Here is a tiny trained network, its code and every weight. The questions are about switching its units off for an input and a class, where a switched-off unit gives its printed mean instead of its output.

import numpy as np


def w(rows, s, z=0):
    codes = np.array(rows[::2]) - 128.0
    scale = np.full(codes.shape[1], s)
    scale[-1] = z or s
    return codes * scale


def f(y):
    return np.maximum(y, 0)


def log_softmax(a):
    a = a - a.max(-1, keepdims=True)
    return a - np.log(np.exp(a).sum(-1, keepdims=True))


def net(x, mask):
    res = np.array(x, float).reshape(1, 5) / 4 @ E
    y = f(res @ A[0][:, :-1].T + A[0][:, -1])
    res = res + np.where(mask, y, B[0][:, -1]) @ B[0][:, :-1]
    return log_softmax(res[-1] @ U[:, :-1].T + U[:, -1])


A, B = {}, {}
E = w([
[134,51,141,169,71,206,161,150,85,222,38],'x0',
[228,60,235,116,119,159,29,148,208,84,152],'x1',
[110,88,169,94,133,97,124,5,145,84,29],'x2',
[176,125,144,149,215,149,153,113,117,125,101],'x3',
[148,126,120,154,180,141,127,111,134,131,115],'x4',
],0.012)
A[0] = w([
[143,153,113,157,152,130,109,114,159,78,195,217],'N1',
[156,136,132,115,142,78,84,178,112,84,190,179],'N2',
[203,95,153,138,93,163,65,142,208,98,135,197],'N3',
[154,48,164,151,98,190,109,148,167,179,103,79],'N4',
[60,83,178,117,120,100,114,7,145,89,43,255],'N5',
[145,133,113,129,63,133,76,146,124,170,105,128],'N6',
[181,141,149,162,113,169,102,151,127,170,134,188],'N7',
[162,119,160,103,155,98,116,52,171,96,134,153],'N8',
[68,247,57,119,186,83,149,87,108,70,170,209],'N9',
[124,148,80,139,134,173,178,112,112,191,70,165],'N10',
[113,165,139,96,146,146,133,170,123,149,142,207],'N11',
[116,145,85,175,94,162,156,169,135,229,186,229],'N12',
],0.011,0.0044)
B[0] = w([
[211,153,169,98,144,147,75,196,172,120,157,193],'N1',
[147,144,216,135,189,169,99,133,207,142,196,195],'N2',
[149,121,201,33,142,109,34,172,158,136,147,233],'N3',
[74,27,54,59,252,111,227,70,38,48,158,215],'N4',
[112,146,112,43,56,115,200,53,107,78,68,236],'N5',
[165,75,111,112,120,159,125,111,89,148,116,171],'N6',
[145,44,163,112,212,97,85,122,83,207,121,192],'N7',
[190,148,95,30,79,174,133,164,225,76,77,193],'N8',
[55,2,27,50,195,75,79,136,100,87,172,251],'N9',
[87,142,84,149,132,145,226,112,92,206,77,210],'N10',
[120,112,136,212,195,135,65,134,71,134,183,169],'N11',
[174,146,100,183,168,101,131,129,70,208,156,240],'N12',
],0.0078,0.02)
U = w([
[128,79,125,128,183,96,132,186,106,117,166,164],'0',
[86,81,106,93,118,118,117,50,128,19,104,181],'1',
[139,162,208,173,158,203,64,196,201,112,151,32],'2',
[173,163,170,90,40,101,149,154,255,48,99,6],'3',
[139,146,109,251,116,142,164,115,73,163,126,131],'4',
[40,150,110,170,27,158,204,102,130,128,28,220],'5',
],0.0084,0.0012)

Each question gives the input, the list of numbers given to net, and the class t.
The units are the neurons (one row each of A and B). Each row of codes is followed by its name. A weight is (code - 128) times the scale printed after its matrix; where a second scale follows, it is the last column's (A, B and U).
mask holds one flag per neuron, in row order. A switched-off neuron (its flag False) gives its mean, the last column of its row in B, instead of its output. The means were averaged over made-up inputs and are rounded, as every weight is.
A unit's drop is (log p(t) with every unit on - log p(t) with that unit switched off) / (log p(t) with every unit on - log p(t) with every unit switched off).
The circuit of an input: a set's keep is (log p(t) with only the set's units on - log p(t) with every unit switched off) / (log p(t) with every unit on - log p(t) with every unit switched off). Starting from all 12 units, units are removed one at a time, each time the one whose removal leaves the highest keep (on an exact tie, the one counted first), for as long as the keep stays at least 0.8.
units of the circuit, in order: the units of the circuit, biggest drop first
top k neurons: the k neurons with the biggest drops, biggest first
drop of u: that unit's drop, to one decimal
input [7,-8,-3,-7,-3], class 4: units of the circuit, in order : N12
input [8,0,-4,-2,2], class 4: units of the circuit, in order : N9; N12
input [-5,1,5,7,-2], class 3: units of the circuit, in order : N8; N4
input [6,0,6,7,-8], class 5: units of the circuit, in order : N9; N10
input [0,1,-4,6,7], class 2: top 3 neurons : N9; N4; N5
input [-6,1,0,-8,5], class 2: units of the circuit, in order : N4; N2
input [-1,1,2,-8,1], class 3: units of the circuit, in order : N4; N9
input [2,0,-7,3,-1], class 4: units of the circuit, in order : N9; N3
input [-7,6,0,-6,-1], class 2: top 2 neurons : N2; N5
input [8,3,1,6,6], class 1: top 2 neurons : N4; N12
input [-4,6,0,3,7], class 2: top 2 neurons : N5; N2
input [-2,1,-4,0,3], class 2: drop of N4 : 0.3
input [-1,1,-2,1,-5], class 2: drop of N4 : 0.2
input [-6,8,2,-3,7], class 3: units of the circuit, in order : N8
input [-3,7,1,-6,-4], class 3: drop of N12 : 0.1
